Below is a small trained network, with its code and all its weights. Each question gives an input and a target symbol and asks what happens when units are switched off, that is, made to give their printed mean instead of their output.

import numpy as np


def w(rows, s, z=0):
    codes = np.array(rows[::2]) - 128.0
    scale = np.full(codes.shape[1], s)
    scale[-1] = z or s
    return codes * scale


def norm(h):
    return h / np.sqrt((h * h).mean(-1, keepdims=True) + 1e-5)


def f(y):
    return y / 2 * (1 + np.tanh(0.7978845608 * (y + 0.044715 * y**3)))


def softmax(a):
    e = np.exp(a - a.max(-1, keepdims=True))
    return e / e.sum(-1, keepdims=True)


def log_softmax(a):
    a = a - a.max(-1, keepdims=True)
    return a - np.log(np.exp(a).sum(-1, keepdims=True))


def net(x, mask):
    ids = ['αβζηθμξπφψω'.index(c) for c in x.split()]
    T = len(ids)
    res = E[ids] + P[:T]
    r = norm(res)
    for j in range(2):
        rows = slice(2 * j, 2 * j + 2)
        q, k, v = (r @ M[0][rows].T for M in (Q, K, V))
        z = softmax(np.where(np.tri(T) > 0, q @ k.T / 2**0.5, -1e9)) @ v
        o = O[0][rows]
        res = res + np.where(mask[j], z, o[:, -1]) @ o[:, :-1]
    y = f(norm(res) @ A[0][:, :-1].T + A[0][:, -1])
    res = res + np.where(mask[2:6], y, B[0][:, -1]) @ B[0][:, :-1]
    return log_softmax(norm(res)[-1] @ U[:, :-1].T + U[:, -1])


Q, K, V, O, A, B = {}, {}, {}, {}, {}, {}
E = w([
[86,112,135,55,154,122],'α',
[124,159,62,234,68,114],'β',
[78,53,188,225,64,139],'ζ',
[102,108,96,253,89,118],'η',
[93,152,185,113,83,143],'θ',
[108,33,31,70,55,107],'μ',
[119,48,59,158,200,102],'ξ',
[131,122,142,139,154,174],'π',
[126,156,178,135,159,23],'φ',
[111,77,147,99,175,123],'ψ',
[185,124,142,131,118,120],'ω',
],0.019)
P = w([
[183,216,114,254,49,140],'0',
[156,144,202,241,33,148],'1',
[148,107,180,212,18,131],'2',
[141,89,177,210,42,135],'3',
[136,62,163,210,52,118],'4',
[130,52,161,182,57,119],'5',
[129,41,167,169,78,119],'6',
[128,40,163,140,89,113],'7',
[122,24,174,146,109,121],'8',
[128,16,166,137,121,124],'9',
[144,39,151,103,137,111],'10',
[139,34,138,112,149,100],'11',
[122,28,146,99,149,107],'12',
[80,61,220,99,129,141],'13',
],0.0061)
Q[0] = w([
[143,1,156,117,58,120],'h1',
[97,18,204,112,130,165],'h1',
[16,52,81,53,89,157],'h2',
[72,164,86,138,37,34],'h2',
],0.0071)
K[0] = w([
[242,55,192,123,255,94],'h1',
[201,34,114,102,179,94],'h1',
[121,84,119,156,174,138],'h2',
[186,31,138,101,161,153],'h2',
],0.0072)
V[0] = w([
[40,142,94,129,118,243],'h1',
[19,200,153,162,164,28],'h1',
[151,111,148,83,8,70],'h2',
[184,131,208,185,126,184],'h2',
],0.012)
O[0] = w([
[94,96,115,113,141,247,47],'h1',
[70,155,170,129,199,106,56],'h1',
[94,152,176,67,59,95,254],'h2',
[187,138,185,113,164,131,101],'h2',
],0.013,0.0051)
A[0] = w([
[149,1,211,86,25,137,191],'n1',
[115,189,88,203,103,124,26],'n2',
[89,127,139,105,50,125,184],'n3',
[127,141,235,60,149,197,253],'n4',
],0.0055,0.0025)
B[0] = w([
[158,99,148,64,196,169,255],'n1',
[66,210,102,75,72,208,120],'n2',
[254,96,159,132,181,110,188],'n3',
[143,157,148,178,188,177,166],'n4',
],0.0099,0.0079)
U = w([
[37,121,150,78,149,146,126],'α',
[123,210,107,78,137,164,211],'β',
[119,93,192,133,128,152,2],'ζ',
[114,117,159,150,147,147,126],'η',
[115,138,199,93,103,161,95],'θ',
[96,80,154,50,60,165,166],'μ',
[128,80,93,154,177,119,150],'ξ',
[202,111,94,125,158,244,204],'π',
[93,152,184,136,164,54,132],'φ',
[174,132,120,137,178,129,87],'ψ',
[231,164,139,116,102,76,105],'ω',
],0.011,0.0045)

Each question gives the input, a string of symbols that net reads in full, and the target symbol t.
The units are the heads (2 rows each of Q, K, V and O) and the neurons (one row each of A and B). Each row of codes is followed by its name. A weight is (code - 128) times the scale printed after its matrix; where a second scale follows, it is the last column's (O, A, B and U).
mask holds one flag per unit, heads first, then neurons. A switched-off unit (its flag False) gives its mean, the last column of its rows in O or B, instead of its output. The means were averaged over made-up inputs and are rounded, as every weight is.
A unit's drop is (log p(t) with every unit on - log p(t) with that unit switched off) / (log p(t) with every unit on - log p(t) with every unit switched off).
The circuit of an input: a set's keep is (log p(t) with only the set's units on - log p(t) with every unit switched off) / (log p(t) with every unit on - log p(t) with every unit switched off). Starting from all 6 units, units are removed one at a time, each time the one whose removal leaves the highest keep (on an exact tie, the one counted first), for as long as the keep stays at least 0.8.
units of the circuit, in order: the units of the circuit, biggest drop first
most important unit: the unit with the biggest drop
top k neurons: the k neurons with the biggest drops, biggest first
heads that matter: for each layer, one digit per head in row order, 1 if its drop is at least 0.15 and else 0, layers parted by /
drop of u: that unit's drop, to one decimal
input α ξ α, target ξ: units of the circuit, in order : [h2; n1]
input μ π π μ α π μ π ξ, target π: most important unit : h1
input α ζ π ξ η, target π: units of the circuit, in order : [h1; h2]
input α β α η π μ η, target π: heads that matter : 10
input μ μ μ μ π α π α α α φ φ β μ, target φ: heads that matter : 10
input α α μ π ζ, target π: heads that matter : 10
input π α α β μ α β, target μ: units of the circuit, in order : [h1; h2]
input ω α α π μ ω μ α α μ μ β, target μ: units of the circuit, in order : [h2; h1]
input α ξ π α, target ξ: top 2 neurons : [n1; n3]
input φ φ α η, target φ: heads that matter : 10
input μ φ α π π π θ μ ξ α α φ ω η, target ω: heads that matter : 10
input α θ α ω ω η, target ω: heads that matter : 11
input ζ α α ω ξ α θ α α α β ω α θ, target ω: heads that matter : 10
input θ α π β, target π: heads that matter : 11
input μ β μ π π ζ, target π: top neuron : [n1]
input α ξ μ α ξ π, target μ: top 2 neurons : [n4; n2]
input β μ β ζ α α ζ π α θ, target π: drop of h2 : 0.0
input φ μ θ μ, target φ: drop of h1 : 0.9
input φ θ ζ, target φ: drop of h1 : 1.0
